Below are the code and all the weights of a small trained network. Each question names an input and a class and asks about switching units off, where a switched-off unit gives its printed mean instead of its output.

import numpy as np


def w(rows, s, z=0):
    codes = np.array(rows[::2]) - 128.0
    scale = np.full(codes.shape[1], s)
    scale[-1] = z or s
    return codes * scale


def f(y):
    return np.maximum(y, 0)


def log_softmax(a):
    a = a - a.max(-1, keepdims=True)
    return a - np.log(np.exp(a).sum(-1, keepdims=True))


def net(x, mask):
    res = np.array(x, float).reshape(1, 8) / 4 @ E
    y = f(res @ A[0][:, :-1].T + A[0][:, -1])
    res = res + np.where(mask, y, B[0][:, -1]) @ B[0][:, :-1]
    return log_softmax(res[-1] @ U[:, :-1].T + U[:, -1])


A, B = {}, {}
E = w([
[140,57,21,143,178,46],'x0',
[70,203,209,12,113,65],'x1',
[64,253,42,112,79,193],'x2',
[162,75,40,8,156,205],'x3',
[249,136,120,92,179,126],'x4',
[66,159,171,111,254,188],'x5',
[143,49,192,89,27,179],'x6',
[135,137,168,165,92,98],'x7',
],0.0067)
A[0] = w([
[140,189,150,154,181,129,197],'n0',
[180,77,125,73,141,153,140],'n1',
[40,140,141,121,81,188,252],'n2',
[190,137,140,171,98,78,184],'n3',
[107,135,147,177,213,96,164],'n4',
[67,202,158,79,91,157,164],'n5',
[127,132,36,110,155,101,134],'n6',
[132,95,178,141,99,2,185],'n7',
[130,98,70,170,118,196,219],'n8',
[214,71,137,55,143,133,166],'n9',
[171,99,65,118,139,109,174],'n10',
[170,70,139,73,152,189,202],'n11',
[127,75,158,183,54,85,197],'n12',
[1,169,160,119,170,98,211],'n13',
],0.0092,0.0032)
B[0] = w([
[107,216,200,186,175,133,195],'n0',
[227,80,159,63,195,139,179],'n1',
[48,115,120,83,83,235,239],'n2',
[182,128,137,158,58,61,191],'n3',
[72,106,166,207,221,95,214],'n4',
[46,249,115,32,33,215,231],'n5',
[134,177,7,111,170,68,179],'n6',
[86,74,166,119,76,31,231],'n7',
[167,92,68,194,123,198,202],'n8',
[201,102,161,70,174,103,196],'n9',
[190,120,78,130,146,92,181],'n10',
[215,96,180,78,182,174,197],'n11',
[126,50,147,144,40,105,228],'n12',
[2,145,156,97,169,127,254],'n13',
],0.0067,0.0099)
U = w([
[149,137,2,137,151,98,114],'0',
[121,69,109,188,83,212,150],'1',
[124,54,157,142,62,31,68],'2',
[143,141,158,198,192,148,137],'3',
[50,133,160,139,199,88,4],'4',
[163,231,153,158,81,100,254],'5',
[208,84,163,62,177,138,169],'6',
[75,192,137,20,92,189,114],'7',
],0.0096,0.00082)

Each question gives the input, the list of numbers given to net, and the class t.
The units are the neurons (one row each of A and B). Each row of codes is followed by its name. A weight is (code - 128) times the scale printed after its matrix; where a second scale follows, it is the last column's (A, B and U).
mask holds one flag per neuron, in row order. A switched-off neuron (its flag False) gives its mean, the last column of its row in B, instead of its output. The means were averaged over made-up inputs and are rounded, as every weight is.
A unit's drop is (log p(t) with every unit on - log p(t) with that unit switched off) / (log p(t) with every unit on - log p(t) with every unit switched off).
The circuit of an input: a set's keep is (log p(t) with only the set's units on - log p(t) with every unit switched off) / (log p(t) with every unit on - log p(t) with every unit switched off). Starting from the 12 units with the biggest drops (on a tie, the unit counted first), units are removed one at a time, each time the one whose removal leaves the highest keep (on an exact tie, the one counted first), for as long as the keep stays at least 0.8.
circuit, biggest first: the units of the circuit, biggest drop first
unit that matters most: the unit with the biggest drop
top k neurons: the k neurons with the biggest drops, biggest first
drop of u: that unit's drop, to one decimal
input [1,-6,6,5,2,-3,5,-3], class 0: top 4 neurons	(n6; n8; n10; n12)
input [-2,-6,8,8,5,8,2,2], class 6: circuit, biggest first	(n11; n1)
input [1,-3,-1,2,1,2,-2,6], class 3: circuit, biggest first	(n5; n7; n12)
input [1,4,1,-4,5,1,4,5], class 2: top 2 neurons	(n7; n2)
input [-7,0,2,0,7,-4,1,-1], class 6: unit that matters most	n13
input [0,-7,-7,2,-7,0,7,-8], class 6: top 3 neurons	(n11; n1; n9)
input [-5,-7,4,1,6,-4,5,-8], class 6: drop of n11	0.1
input [0,-2,-4,-8,-1,2,1,-4], class 2: drop of n7	0.2
input [5,4,-1,3,-1,-3,1,-7], class 6: drop of n1	0.1
input [7,-6,4,8,-6,-7,2,4], class 0: drop of n6	0.3
